Here is a tiny trained network, its code and every weight. The questions are about switching its units off for an input and a class, where a switched-off unit gives its printed mean instead of its output.

import numpy as np


def w(rows, s, z=0):
    codes = np.array(rows[::2]) - 128.0
    scale = np.full(codes.shape[1], s)
    scale[-1] = z or s
    return codes * scale


def f(y):
    return y / 2 * (1 + np.tanh(0.7978845608 * (y + 0.044715 * y**3)))


def log_softmax(a):
    a = a - a.max(-1, keepdims=True)
    return a - np.log(np.exp(a).sum(-1, keepdims=True))


def net(x, mask):
    res = np.array(x, float).reshape(1, 8) / 4 @ E
    y = f(res @ A[0][:, :-1].T + A[0][:, -1])
    res = res + np.where(mask, y, B[0][:, -1]) @ B[0][:, :-1]
    return log_softmax(res[-1] @ U[:, :-1].T + U[:, -1])


A, B = {}, {}
E = w([
[130,124,126,128,129,127],'x0',
[129,134,135,127,124,130],'x1',
[134,125,124,128,131,127],'x2',
[63,241,98,203,108,213],'x3',
[94,78,136,255,55,79],'x4',
[74,73,219,186,233,171],'x5',
[173,216,113,196,212,36],'x6',
[134,121,119,131,130,131],'x7',
],0.0061)
A[0] = w([
[196,50,146,98,145,78,113],'neuron 0',
[92,76,170,216,56,86,105],'neuron 1',
[218,178,100,105,30,115,88],'neuron 2',
[71,63,117,85,71,183,94],'neuron 3',
[160,168,54,94,47,83,86],'neuron 4',
[201,194,170,166,154,63,111],'neuron 5',
[141,181,84,70,59,81,106],'neuron 6',
[73,223,79,178,103,227,85],'neuron 7',
[126,172,54,96,69,54,97],'neuron 8',
[106,211,105,95,151,206,92],'neuron 9',
[152,91,76,141,138,148,214],'neuron 10',
[113,90,145,210,45,83,92],'neuron 11',
[125,144,158,145,141,91,116],'neuron 12',
[163,174,144,38,195,177,104],'neuron 13',
[116,94,135,224,49,68,102],'neuron 14',
[134,144,96,40,207,172,105],'neuron 15',
[134,99,178,96,28,181,103],'neuron 16',
[160,188,189,42,184,184,102],'neuron 17',
[142,131,96,35,200,163,121],'neuron 18',
[199,170,79,91,31,83,90],'neuron 19',
[168,153,134,162,182,101,88],'neuron 20',
[178,192,108,169,177,57,94],'neuron 21',
[187,66,188,99,151,70,98],'neuron 22',
[140,153,116,57,182,157,85],'neuron 23',
[110,160,113,137,151,112,57],'neuron 24',
[107,119,101,103,74,118,98],'neuron 25',
[168,53,138,79,151,58,97],'neuron 26',
[124,70,126,95,51,203,95],'neuron 27',
[172,177,111,172,199,26,97],'neuron 28',
[174,174,150,49,173,186,97],'neuron 29',
[114,97,254,160,219,155,92],'neuron 30',
[125,164,36,163,205,43,108],'neuron 31',
[158,161,144,66,162,157,85],'neuron 32',
[173,114,99,143,127,153,177],'neuron 33',
[78,99,200,157,208,145,67],'neuron 34',
[147,182,117,166,192,42,88],'neuron 35',
[93,93,216,159,219,138,103],'neuron 36',
[148,50,145,79,155,52,95],'neuron 37',
[93,74,120,82,49,184,99],'neuron 38',
[102,61,119,95,68,196,99],'neuron 39',
[152,115,124,136,129,138,220],'neuron 40',
[213,38,122,94,135,55,94],'neuron 41',
[82,66,104,217,73,72,103],'neuron 42',
[163,60,155,80,138,57,108],'neuron 43',
[133,102,144,130,135,124,254],'neuron 44',
],0.0065,0.0095)
B[0] = w([
[70,215,158,206,41,183,163],'neuron 0',
[207,99,86,162,116,57,160],'neuron 1',
[69,45,71,170,184,182,149],'neuron 2',
[214,117,222,83,171,181,152],'neuron 3',
[67,31,72,163,217,228,150],'neuron 4',
[157,118,178,67,152,181,151],'neuron 5',
[92,72,69,156,148,151,151],'neuron 6',
[96,199,180,228,23,179,159],'neuron 7',
[87,55,118,129,197,204,148],'neuron 8',
[153,138,140,193,70,112,144],'neuron 9',
[87,185,127,67,159,66,203],'neuron 10',
[192,94,114,162,129,76,149],'neuron 11',
[148,98,129,93,110,146,127],'neuron 12',
[201,83,109,184,90,60,160],'neuron 13',
[214,102,114,141,124,70,157],'neuron 14',
[230,91,107,214,92,50,156],'neuron 15',
[171,115,172,81,169,167,150],'neuron 16',
[178,95,96,163,103,83,159],'neuron 17',
[172,130,113,171,115,69,163],'neuron 18',
[39,46,42,152,189,201,158],'neuron 19',
[137,98,158,113,128,195,128],'neuron 20',
[173,111,214,90,151,185,150],'neuron 21',
[99,163,124,167,69,195,155],'neuron 22',
[199,78,125,218,103,94,135],'neuron 23',
[207,64,170,241,95,254,112],'neuron 24',
[147,103,129,135,171,165,126],'neuron 25',
[81,172,158,223,67,168,157],'neuron 26',
[183,133,204,95,195,177,152],'neuron 27',
[167,112,217,58,167,202,160],'neuron 28',
[168,100,127,191,116,80,150],'neuron 29',
[68,44,17,150,174,188,168],'neuron 30',
[169,123,224,66,145,187,154],'neuron 31',
[176,112,115,193,129,112,131],'neuron 32',
[93,139,140,109,139,98,164],'neuron 33',
[101,50,49,174,156,223,142],'neuron 34',
[198,108,188,82,152,208,147],'neuron 35',
[76,68,31,122,156,196,164],'neuron 36',
[106,187,142,209,59,196,156],'neuron 37',
[168,132,193,97,183,163,155],'neuron 38',
[213,136,229,78,177,186,153],'neuron 39',
[76,166,120,36,118,63,210],'neuron 40',
[64,171,158,203,68,166,166],'neuron 41',
[236,125,99,166,131,59,157],'neuron 42',
[98,193,139,194,84,166,161],'neuron 43',
[78,193,93,20,153,42,255],'neuron 44',
],0.006,0.0087)
U = w([
[74,3,21,143,186,208,74],'0',
[218,111,245,66,168,191,52],'1',
[90,227,147,221,30,186,60],'2',
[254,60,74,181,110,25,57],'3',
[106,152,102,68,139,96,254],'4',
[110,146,106,81,145,99,233],'5',
[103,146,103,79,136,98,192],'6',
],0.0083,0.0058)

Each question gives the input, the list of numbers given to net, and the class t.
The units are the neurons (one row each of A and B). Each row of codes is followed by its name. A weight is (code - 128) times the scale printed after its matrix; where a second scale follows, it is the last column's (A, B and U).
mask holds one flag per neuron, in row order. A switched-off neuron (its flag False) gives its mean, the last column of its row in B, instead of its output. The means were averaged over made-up inputs and are rounded, as every weight is.
A unit's drop is (log p(t) with every unit on - log p(t) with that unit switched off) / (log p(t) with every unit on - log p(t) with every unit switched off).
The circuit of an input: a set's keep is (log p(t) with only the set's units on - log p(t) with every unit switched off) / (log p(t) with every unit on - log p(t) with every unit switched off). Starting from the 12 units with the biggest drops (on a tie, the unit counted first), units are removed one at a time, each time the one whose removal leaves the highest keep (on an exact tie, the one counted first), for as long as the keep stays at least 0.8.
units of the circuit, in order: the units of the circuit, biggest drop first
unit that matters most: the unit with the biggest drop
top k neurons: the k neurons with the biggest drops, biggest first
drop when u is switched off: that unit's drop, to one decimal
input [0,7,-2,-3,2,8,3,-4], class 0: units of the circuit, in order -> neuron 30
input [4,0,-2,-8,8,-8,-5,-4], class 0: units of the circuit, in order -> neuron 19; neuron 4
input [-6,-4,3,4,-2,7,1,1], class 0: units of the circuit, in order -> neuron 30; neuron 36
input [5,-1,-6,-2,-5,-8,-7,-2], class 0: units of the circuit, in order -> neuron 19; neuron 4
input [3,-8,-3,-6,-5,0,7,-5], class 1: units of the circuit, in order -> neuron 28; neuron 31
input [6,5,-2,-7,7,1,-7,-2], class 1: units of the circuit, in order -> neuron 39; neuron 3
input [2,2,-3,-8,6,7,-7,6], class 2: units of the circuit, in order -> neuron 0; neuron 37
input [-8,-1,-4,7,4,8,1,4], class 0: units of the circuit, in order -> neuron 30; neuron 36
input [2,-3,-7,-7,5,-6,-4,-7], class 2: top 2 neurons -> neuron 41; neuron 0
input [0,-7,3,8,-6,6,-6,8], class 2: top 2 neurons -> neuron 7; neuron 9
input [-6,1,3,2,-3,7,4,-4], class 0: top 2 neurons -> neuron 30; neuron 36
input [8,8,-5,2,-8,8,5,6], class 0: top 2 neurons -> neuron 30; neuron 36
input [-2,-4,-3,7,-6,5,2,5], class 2: top 2 neurons -> neuron 7; neuron 9
input [8,5,2,-3,-2,8,2,-6], class 0: units of the circuit, in order -> neuron 30
input [-2,-6,-3,7,0,7,2,1], class 0: top 4 neurons -> neuron 30; neuron 36; neuron 34; neuron 0
input [3,-4,-3,-5,-1,-8,-8,6], class 0: top 3 neurons -> neuron 19; neuron 4; neuron 2
input [6,-3,6,2,-8,1,6,-4], class 3: drop when neuron 17 is switched off -> 0.1
input [-3,8,6,-7,-6,-3,-6,-3], class 2: drop when neuron 26 is switched off -> 0.2
input [5,-6,2,-6,-3,-4,-7,1], class 1: drop when neuron 39 is switched off -> 0.4
input [3,-5,5,-4,-4,3,6,-3], class 1: unit that matters most -> neuron 28
